Below are the code and all the weights of a small trained network. Each question names an input and a target symbol and asks about switching units off, where a switched-off unit gives its printed mean instead of its output.

import numpy as np


def w(rows, s, z=0):
    codes = np.array(rows[::2]) - 128.0
    scale = np.full(codes.shape[1], s)
    scale[-1] = z or s
    return codes * scale


def f(y):
    return y / 2 * (1 + np.tanh(0.7978845608 * (y + 0.044715 * y**3)))


def softmax(a):
    e = np.exp(a - a.max(-1, keepdims=True))
    return e / e.sum(-1, keepdims=True)


def log_softmax(a):
    a = a - a.max(-1, keepdims=True)
    return a - np.log(np.exp(a).sum(-1, keepdims=True))


def net(x, mask):
    ids = ['Παδζητ'.index(c) for c in x.split()]
    T = len(ids)
    res = E[ids] + P[:T]
    q, k, v = (res @ M[0].T for M in (Q, K, V))
    z = softmax(np.where(np.tri(T) > 0, q @ k.T / 2**0.5, -1e9)) @ v
    res = res + np.where(mask[0], z, O[0][:, -1]) @ O[0][:, :-1]
    y = f(res @ A[0][:, :-1].T + A[0][:, -1])
    res = res + np.where(mask[1:9], y, B[0][:, -1]) @ B[0][:, :-1]
    return log_softmax(res[-1] @ U[:, :-1].T + U[:, -1])


Q, K, V, O, A, B = {}, {}, {}, {}, {}, {}
E = w([
[243,206,186,89,221],'Π',
[236,138,178,190,71],'α',
[9,64,209,110,2],'δ',
[101,191,199,53,107],'ζ',
[188,83,198,165,124],'η',
[104,82,201,158,160],'τ',
],0.009)
P = w([
[55,211,67,129,156],'0',
[164,23,96,85,199],'1',
[149,140,170,173,92],'2',
[212,148,127,242,208],'3',
[129,17,102,60,124],'4',
[112,216,205,126,133],'5',
[229,171,154,255,200],'6',
[137,35,98,51,143],'7',
[96,229,231,156,111],'8',
[184,209,152,232,208],'9',
],0.0099)
Q[0] = w([
[89,65,39,6,37],'H1',
[125,33,132,19,119],'H1',
],0.018)
K[0] = w([
[138,80,7,116,141],'H1',
[97,170,72,121,128],'H1',
],0.022)
V[0] = w([
[4,24,174,123,174],'H1',
[70,133,111,86,33],'H1',
],0.018)
O[0] = w([
[103,83,96,164,253,177],'H1',
[135,68,183,110,106,250],'H1',
],0.017,0.0023)
A[0] = w([
[189,25,82,25,124,3],'N1',
[86,232,123,221,111,53],'N2',
[254,150,123,92,178,189],'N3',
[49,140,135,77,148,91],'N4',
[151,54,207,97,90,129],'N5',
[174,44,74,50,110,57],'N6',
[91,221,112,246,158,177],'N7',
[113,93,76,140,218,145],'N8',
],0.0096,0.0053)
B[0] = w([
[78,250,75,226,191,167],'N1',
[62,58,19,113,133,174],'N2',
[75,70,144,104,135,164],'N3',
[176,105,156,97,134,140],'N4',
[222,60,130,186,149,216],'N5',
[166,215,145,97,205,151],'N6',
[189,199,185,130,221,193],'N7',
[41,155,141,93,25,253],'N8',
],0.011,0.016)
U = w([
[81,86,83,107,92,181],'Π',
[123,125,159,165,36,63],'α',
[115,35,151,111,111,142],'δ',
[172,91,255,84,81,123],'ζ',
[168,95,122,135,142,248],'η',
[106,163,212,180,96,49],'τ',
],0.0072,0.0018)

Each question gives the input, a string of symbols that net reads in full, and the target symbol t.
The units are the heads (2 rows each of Q, K, V and O) and the neurons (one row each of A and B). Each row of codes is followed by its name. A weight is (code - 128) times the scale printed after its matrix; where a second scale follows, it is the last column's (O, A, B and U).
mask holds one flag per unit, heads first, then neurons. A switched-off unit (its flag False) gives its mean, the last column of its rows in O or B, instead of its output. The means were averaged over made-up inputs and are rounded, as every weight is.
A unit's drop is (log p(t) with every unit on - log p(t) with that unit switched off) / (log p(t) with every unit on - log p(t) with every unit switched off).
The circuit of an input: a set's keep is (log p(t) with only the set's units on - log p(t) with every unit switched off) / (log p(t) with every unit on - log p(t) with every unit switched off). Starting from all 9 units, units are removed one at a time, each time the one whose removal leaves the highest keep (on an exact tie, the one counted first), for as long as the keep stays at least 0.8.
units of the circuit, in order: the units of the circuit, biggest drop first
unit that matters most: the unit with the biggest drop
top k neurons: the k neurons with the biggest drops, biggest first
drop when u is switched off: that unit's drop, to one decimal
input ζ τ Π τ ζ Π Π τ, target η: units of the circuit, in order : [N8 H1 N1 N5]
input ζ τ τ δ τ η α ζ Π ζ, target Π: unit that matters most : N2
input δ τ δ τ ζ α η Π, target τ: units of the circuit, in order : [N1 N8 H1]
input α Π δ, target Π: units of the circuit, in order : [H1 N2]
input ζ τ Π α, target Π: units of the circuit, in order : [N2 H1]
input α ζ δ η τ τ ζ η, target ζ: units of the circuit, in order : [H1 N2]
input ζ τ δ α τ ζ η, target ζ: top 2 neurons : [N2 N1]
input α ζ η ζ Π, target ζ: top 2 neurons : [N2 N8]
input τ Π τ τ ζ Π η, target Π: top 2 neurons : [N2 N5]
input τ τ δ Π η, target Π: top 2 neurons : [N8 N7]
input η ζ ζ δ δ τ τ α α ζ, target α: top 2 neurons : [N2 N7]
input δ τ τ ζ η Π τ α, target τ: units of the circuit, in order : [N1 H1 N8]
input τ δ τ α ζ, target Π: units of the circuit, in order : [H1 N8]
input Π ζ Π τ Π Π δ, target Π: units of the circuit, in order : [N2 H1]
input α τ δ ζ δ, target ζ: top 3 neurons : [N2 N8 N5]
input ζ ζ τ δ Π η δ, target η: units of the circuit, in order : [N8]
input τ ζ τ δ ζ ζ ζ, target ζ: top 2 neurons : [N1 N2]
input δ τ δ τ, target δ: top 2 neurons : [N7 N5]
input τ α τ Π ζ η α, target η: top 2 neurons : [N8 N7]
input ζ δ τ τ Π Π, target Π: top neuron : [N2]
input τ τ τ τ η τ ζ Π, target Π: top 2 neurons : [N8 N5]
input ζ τ δ τ δ, target η: top 4 neurons : [N8 N1 N5 N6]
input η τ ζ τ η ζ τ ζ α Π, target α: top 2 neurons : [N2 N7]
input η Π ζ τ τ τ τ τ δ Π, target δ: drop when N5 is switched off : 0.0
input η α α τ τ α δ, target α: drop when N8 is switched off : -0.1
